Here is a tiny trained network, its code and every weight. The questions are about switching its units off for an input and a class, where a switched-off unit gives its printed mean instead of its output.

import numpy as np


def w(rows, s, z=0):
    codes = np.array(rows[::2]) - 128.0
    scale = np.full(codes.shape[1], s)
    scale[-1] = z or s
    return codes * scale


def f(y):
    return np.maximum(y, 0)


def log_softmax(a):
    a = a - a.max(-1, keepdims=True)
    return a - np.log(np.exp(a).sum(-1, keepdims=True))


def net(x, mask):
    res = np.array(x, float).reshape(1, 8) / 4 @ E
    y = f(res @ A[0][:, :-1].T + A[0][:, -1])
    res = res + np.where(mask, y, B[0][:, -1]) @ B[0][:, :-1]
    return log_softmax(res[-1] @ U[:, :-1].T + U[:, -1])


A, B = {}, {}
E = w([
[128,128,128],'x0',
[128,128,128],'x1',
[174,254,45],'x2',
[128,128,128],'x3',
[128,128,128],'x4',
[211,154,238],'x5',
[21,199,205],'x6',
[129,128,128],'x7',
],0.0077)
A[0] = w([
[85,109,40,138],'n0',
[153,47,129,212],'n1',
[118,62,121,168],'n2',
[92,251,127,42],'n3',
[60,105,184,122],'n4',
[173,28,132,192],'n5',
[169,162,120,177],'n6',
[148,137,184,138],'n7',
[107,120,151,125],'n8',
[92,101,144,148],'n9',
[64,106,137,135],'n10',
[209,154,63,119],'n11',
[140,134,185,134],'n12',
[116,125,197,115],'n13',
[112,166,136,130],'n14',
[174,144,186,156],'n15',
[97,118,93,193],'n16',
[57,105,52,253],'n17',
[79,112,49,223],'n18',
[57,145,128,172],'n19',
[140,146,172,113],'n20',
[149,131,124,119],'n21',
],0.021,0.0049)
B[0] = w([
[38,8,145,211],'n0',
[228,72,183,228],'n1',
[204,115,122,199],'n2',
[241,21,243,230],'n3',
[76,187,10,222],'n4',
[169,86,241,249],'n5',
[94,209,145,182],'n6',
[41,105,168,195],'n7',
[83,126,97,162],'n8',
[141,162,67,178],'n9',
[161,195,65,189],'n10',
[15,232,37,217],'n11',
[38,110,157,193],'n12',
[14,101,119,203],'n13',
[158,93,136,169],'n14',
[66,175,226,213],'n15',
[158,103,70,179],'n16',
[163,26,5,238],'n17',
[97,12,59,222],'n18',
[200,181,79,201],'n19',
[83,84,167,177],'n20',
[123,165,126,144],'n21',
],0.028,0.013)
U = w([
[239,74,124,138],'0',
[85,116,84,240],'1',
[187,118,221,138],'2',
[131,250,136,87],'3',
[178,165,29,1],'4',
],0.011,0.0038)

Each question gives the input, the list of numbers given to net, and the class t.
The units are the neurons (one row each of A and B). Each row of codes is followed by its name. A weight is (code - 128) times the scale printed after its matrix; where a second scale follows, it is the last column's (A, B and U).
mask holds one flag per neuron, in row order. A switched-off neuron (its flag False) gives its mean, the last column of its row in B, instead of its output. The means were averaged over made-up inputs and are rounded, as every weight is.
A unit's drop is (log p(t) with every unit on - log p(t) with that unit switched off) / (log p(t) with every unit on - log p(t) with every unit switched off).
The circuit of an input: a set's keep is (log p(t) with only the set's units on - log p(t) with every unit switched off) / (log p(t) with every unit on - log p(t) with every unit switched off). Starting from the 12 units with the biggest drops (on a tie, the unit counted first), units are removed one at a time, each time the one whose removal leaves the highest keep (on an exact tie, the one counted first), for as long as the keep stays at least 0.8.
units of the circuit, in order: the units of the circuit, biggest drop first
k most important neurons: the k neurons with the biggest drops, biggest first
drop when u is switched off: that unit's drop, to one decimal
input [-4,7,8,-3,-8,2,1,2], class 2: 2 most important neurons -> n3, n4
input [-1,-2,-4,-5,3,1,-5,4], class 2: units of the circuit, in order -> n5
input [7,1,6,3,-3,2,0,-3], class 3: 3 most important neurons -> n11, n5, n1
input [1,5,-1,-3,-8,0,0,-1], class 0: 2 most important neurons -> n11, n4
input [4,4,0,-1,-7,-6,6,4], class 4: 3 most important neurons -> n5, n4, n1
input [-2,4,0,-3,2,7,-7,-1], class 2: 3 most important neurons -> n5, n1, n4
input [5,5,1,7,-4,2,-7,-1], class 3: 2 most important neurons -> n11, n3
input [-4,-6,1,-7,-6,1,-6,5], class 3: 3 most important neurons -> n11, n3, n17
input [-2,-3,3,0,0,8,1,-3], class 2: 2 most important neurons -> n4, n3
input [3,8,2,2,-3,6,7,5], class 2: drop when n3 is switched off -> 1.8
input [-8,4,7,8,3,6,3,3], class 2: drop when n3 is switched off -> 1.8
input [3,5,-7,-2,7,-5,-7,1], class 0: drop when n3 is switched off -> 0.0
